[-1.76  0.08 -0.01  0.82  1.49  1.07 -1.74 -0.79 -0.97  0.26 -0.64 -0.70
  3.60 -0.32  3.36  0.25 -0.24  1.17 -1.99  0.73 -0.71  0.69  0.17  0.71
  1.36] : U
[-0.28  0.02 -0.05  0.34 -0.55  1.12 -1.75 -1.14 -2.66  5.69 -1.22  1.33
  1.99  1.45  5.20 -0.41 -0.32 -0.71 -3.49 -0.08 -1.93  0.71 -0.75  1.52
  2.52] : B
[-0.64 -0.52  0.27 -0.31  0.37 -1.62 -0.46 -0.95 -1.08  2.18 -0.36  0.01
  1.50 -0.62  6.69  0.55 -0.22 -1.42 -0.98  0.31 -1.40  1.09  0.29  1.34
  1.44] : P
[-1.44 -0.37  0.08  0.62 -0.65  1.37 -0.41 -0.54 -1.88  2.14 -0.65  0.84
  6.57 -0.72  6.88 -0.90 -0.10  0.45  1.10 -0.58 -0.28 -0.09 -0.85  1.66
  2.55] : A
[-0.68  0.55 -0.84  0.92  0.32  1.46 -1.41 -0.64 -2.39  2.30 -0.31  0.84
  0.42  1.23  0.53 -0.14  0.51 -0.53 -2.67 -0.20  0.28  0.77  0.05  1.07
  1.24] : B
[-1.27 -1.30 -0.22  0.74 -1.53  1.77 -0.62 -0.28 -2.87  1.50 -2.04  1.17
  4.20 -0.60  4.11 -0.44 -0.34  0.21  1.40  0.34  0.00 -0.54 -0.61  1.08
  2.18] : A
[-0.35 -0.47  0.30  0.65 -0.57  0.10 -0.26  0.18 -1.96  2.98 -3.02  0.54
  2.60 -1.21  5.34  0.65  0.14  0.67 -0.29 -0.33 -0.22  1.16 -0.60  1.74
  1.34] : A
[-0.71  0.62  0.15  0.71 -1.22 -2.21 -1.62 -0.90 -1.12  1.65 -1.27  0.14
  2.75 -0.19  4.58  0.24 -0.84 -0.72 -0.41 -0.18 -0.77  0.01  0.62  0.95
  0.62] : B
[-1.37 -0.39 -0.17 -0.07 -0.79  0.77 -1.40 -0.89 -1.75  3.04 -2.15 -0.60
  5.36 -1.97  7.28  0.58 -0.49 -0.28  0.62  0.30 -2.33 -1.11 -0.56  0.83
  3.37] : A
[ 1.05 -0.37 -0.50  0.97 -0.80  0.24 -1.35 -0.22 -1.26  2.22 -1.08  2.26
  2.22 -0.65  2.82  0.21  0.76 -1.90 -0.50  0.39  1.75 -0.43 -0.24  0.43
  1.86] : B
[ 0.02 -0.41  0.18  0.31  0.17 -0.02 -1.65  0.20 -1.11  2.10 -0.81  0.74
  0.82  0.27  2.25  0.29 -0.62 -0.76 -3.28  0.26 -1.60  0.77 -0.36  0.98
  2.02] : B
[-0.25 -0.55 -0.03 -1.83  0.05  1.58 -0.92 -0.91 -0.88  2.35 -1.24 -0.66
  0.72 -1.96  0.40  0.69  0.71  0.18 -0.92  0.86 -0.40 -0.19 -1.65  0.54
  2.06] : M
[-1.49 -0.34 -0.25 -0.25  1.41  0.39 -3.00 -0.76 -1.01  0.31 -1.78 -0.45
  3.23 -0.88  3.20  0.79 -0.57  0.53 -2.44  0.27 -0.57  1.18  0.26 -0.88
  1.29] : U
[-1.28 -0.74 -0.07  0.90 -1.66  3.18  0.01 -0.81 -2.17  3.02 -1.27 -0.02
  6.08 -0.45  7.26 -0.32 -0.18  1.02 -0.12  0.27  0.13 -0.68 -0.17  0.86
  2.22] : A
[-0.37 -0.67 -0.78  0.19 -0.71  0.47 -0.34  0.63 -1.75  0.21 -1.08 -0.93
  2.13 -0.03  2.10 -1.00 -0.93  1.38  1.31  0.76 -0.15 -1.14  0.08  0.11
  0.41] : A
[-0.77 -0.40  0.46  0.92 -0.67  2.50  0.37 -0.61 -2.39  2.57 -2.00  0.08
  2.99 -0.17  4.91  0.27 -1.99  0.68 -0.20 -0.32 -0.35 -1.63 -0.66  1.91
  0.22] : A
[ 0.06  0.17  2.34  0.49  1.01 -0.26 -1.52 -0.11 -0.33  0.27 -1.26 -0.25
  3.87 -0.31  3.47  0.55 -0.89  0.22 -3.22  1.04 -0.53  1.22  0.09  0.47
  1.56] : U
[-0.07 -0.65  0.60  0.58 -1.64 -1.02 -1.44 -0.02  0.00  1.82 -1.28  0.08
  0.31 -0.98  1.27 -0.71  0.36 -0.65 -1.60  0.40 -0.91  0.17  0.40 -0.18
  0.86] : B
[-0.93 -1.23  0.60  0.26 -0.97 -0.57 -1.37 -0.23 -0.01  0.19 -0.97  0.43
  2.17 -1.06  1.63  0.27 -0.54 -0.73  0.77  1.27  0.36 -0.45 -0.11  0.04
  0.80] : M
[ 0.47  0.10 -0.11 -0.89 -0.19 -1.02 -0.99 -1.56  0.40  1.96 -1.22  0.30
  0.14 -0.55 -0.32  0.51 -1.50  0.04 -2.33  0.38 -0.71  0.89 -0.73  0.10
  0.62] : P
[-1.04 -3.27 -0.18 -0.23 -0.19  0.16 -2.82 -0.89 -1.12  1.21 -1.02 -0.99
  5.86 -1.23  4.39  0.21 -0.02 -0.82  0.45 -0.37 -2.16 -0.68 -0.30 -0.05
  0.84] : M
[-0.48  1.21 -0.05  1.24  0.12 -0.81 -0.57 -0.57 -0.88  2.79  0.87  0.48
  3.40 -0.41  5.56 -0.11  0.53 -0.75 -0.33 -0.44 -0.30  1.13 -0.17  1.71
  1.82] : Y
[ 0.18 -0.71  0.21 -1.36  1.49 -1.83 -0.04 -0.54 -0.93  1.55 -0.50 -0.23
  3.77 -1.50  4.93  0.61  0.03 -0.92 -2.52  0.19 -1.27  1.27 -0.80  0.38
  0.65] : P
[-1.96 -0.35 -0.77  0.71  0.88  1.94 -0.96  0.06 -1.66  3.03 -1.07  0.42
  5.23 -0.89  7.28  0.55 -0.66  2.13 -4.02  0.41 -1.72  2.49 -1.04  2.10
  2.76] : U
[-1.02 -0.70 -0.02  0.64  0.15 -0.58 -1.41  0.13 -0.85  2.14 -0.78  0.08
  2.99 -0.25  3.46  0.24 -1.30 -1.77 -0.75  1.23  0.56  0.63 -0.20  1.07
  0.08] : Y

[ 4.74  1.35 -0.39 -1.77  1.11 -2.60 -0.32 -2.75  0.52 -0.80  3.25 -0.05
 -1.47  1.59  2.45  1.52  1.30 -3.33  3.52 -0.76 -2.32  0.75 -2.86 -0.76
  1.27] : Tq
[ 5.86  0.08  0.06 -2.25 -2.21 -1.03  0.51 -3.95  0.58 -0.84  4.59 -0.36
 -1.34  0.12  1.20  2.00  1.95 -1.61  2.31 -2.39 -0.93  0.10 -2.93 -0.71
 -0.29] : bn
[ 1.41  0.47 -1.94 -2.00  0.15 -1.43 -0.33 -1.47 -0.58 -0.45  2.76  0.83
 -2.05  3.25  1.08  2.63  2.02 -2.54  2.95  0.31 -0.55 -2.13 -1.56 -1.20
  1.53] : Tq
[ 4.13  1.27 -0.04 -3.08  0.19 -2.37  1.09 -3.28 -0.35 -0.83  3.95  1.89
  0.17  2.76  1.85  1.53  1.48 -2.22  1.45 -1.47 -2.24  0.67 -2.04 -1.39
  1.22] : bn
[ 2.51  0.31 -1.17 -1.77  0.79 -1.34 -2.56 -1.19  0.69 -0.65  2.14 -0.89
 -1.44  1.05  1.44  2.26 -0.14 -1.54  2.54 -0.67 -0.06 -0.27 -1.80 -1.55
  1.05] : hs
[ 4.32  0.58  0.51 -1.13  0.01 -3.06  0.60 -2.58  0.33 -1.87  3.12  1.04
 -1.31  1.08  1.05  3.01 -0.93 -2.65  1.39 -2.68 -2.95  1.09 -3.31 -1.74
  0.44] : bn
[ 3.36  0.88  0.10 -0.17  0.28 -3.15 -0.81 -1.82  0.74 -0.08  2.26  0.97
 -1.54  1.85  1.21  3.39  2.30 -1.78  2.57 -1.35 -0.20 -0.63 -2.11 -1.64
  0.51] : Tq
[ 1.92  0.11 -0.24 -0.48 -0.46 -1.77 -0.36  0.64  0.49 -1.54  1.03 -0.41
 -1.87  0.99  1.17  2.11  0.25 -1.81  1.71  0.73 -0.82 -1.13 -1.89 -0.68
 -0.69] : hs
[ 4.29  0.06 -0.44 -1.56  2.11 -3.42  0.90 -0.06  2.19 -1.46  2.16  0.17
 -1.74  1.74  3.99  1.13  0.63 -4.46  2.53 -1.73 -2.82 -0.01 -3.66 -0.76
  0.78] : jl
[ 5.38  2.17  0.67 -3.83  1.35 -2.81 -1.87 -0.76 -0.81 -1.33  3.88  2.22
 -1.68  3.07  2.70  6.22  0.70 -1.03  4.19 -0.07 -0.46 -2.96 -1.85 -0.72
 -0.79] : hs
[ 1.94  0.62 -0.14 -2.93 -0.57 -2.30  1.17 -2.47 -0.14  0.06  2.56  1.54
 -1.18  2.31  1.79  1.63 -0.58 -2.92  4.16 -2.76  0.12  0.77 -2.19 -1.58
  1.75] : bn
[ 3.49 -0.32  0.77 -0.63 -1.41 -2.42  0.66 -0.80  0.44 -2.01  1.56 -1.27
  1.06  0.18  0.01  2.87 -1.47 -0.55  4.22 -1.76 -0.90 -1.79 -1.86 -0.84
 -0.95] : Nz
[ 1.16  1.18 -0.33 -1.13  0.36 -2.06 -0.31  0.05  0.26 -0.65  2.07  0.15
 -2.13  1.68  2.51  1.98  0.23 -1.52  2.91  0.24 -0.87 -2.01 -2.23 -0.90
  0.32] : hs
[ 2.91 -1.56  0.58 -0.76 -2.06 -1.43 -0.90 -1.73 -1.38  0.75  1.73  1.60
 -0.25  2.17  0.61  2.95 -0.11  0.35  1.48 -1.95  1.14 -1.75  1.69 -1.45
  0.13] : hs
[ 4.12  0.72  2.24 -2.17 -1.11 -2.13 -0.02 -4.38 -0.15 -0.57  2.56  2.58
  0.29  2.09  1.16  3.06  2.27 -1.83  0.89 -1.37 -0.36 -0.81 -1.33 -1.04
 -0.67] : bn
[ 2.38  1.46  1.59 -0.12 -0.36 -0.19  0.61 -1.46 -0.62 -0.80  2.76  0.23
 -1.69  2.61  3.33  2.01  1.11 -2.51  1.75 -0.45 -0.46 -2.88 -2.21 -2.41
  0.88] : Tq
[ 3.28 -0.38  0.53 -0.45  0.29 -2.28  0.69 -4.18  0.07  0.09  1.39 -0.80
 -0.07 -0.73  0.18  1.10  1.98 -1.83  0.03 -1.39 -1.59  1.64 -1.75 -2.28
  0.80] : bn
[ 0.95  1.81  1.28 -0.71  0.69 -1.31  0.27 -4.39  0.13 -0.35  1.66  0.44
 -0.25  0.53  2.56  1.06  1.48 -2.46  1.72 -2.36 -0.42 -0.99  0.91 -1.80
  0.06] : Tq
[-3.80  1.40 -0.77  0.94  0.58 -0.95 -0.33 -1.41  0.09 -1.56 -0.75 -0.69
 -0.64  0.73  1.52 -0.07  0.46 -2.26  0.29 -0.24 -1.73 -0.63 -1.52 -0.24
  1.60] : jl
[ 3.28 -0.17  1.46  0.96 -1.19 -1.81 -1.27 -2.89  0.26 -1.64  1.52  0.70
 -1.59 -1.33  2.14  2.66  1.08 -0.46  0.35 -2.94 -1.68  0.06  1.42 -1.34
  0.92] : jl
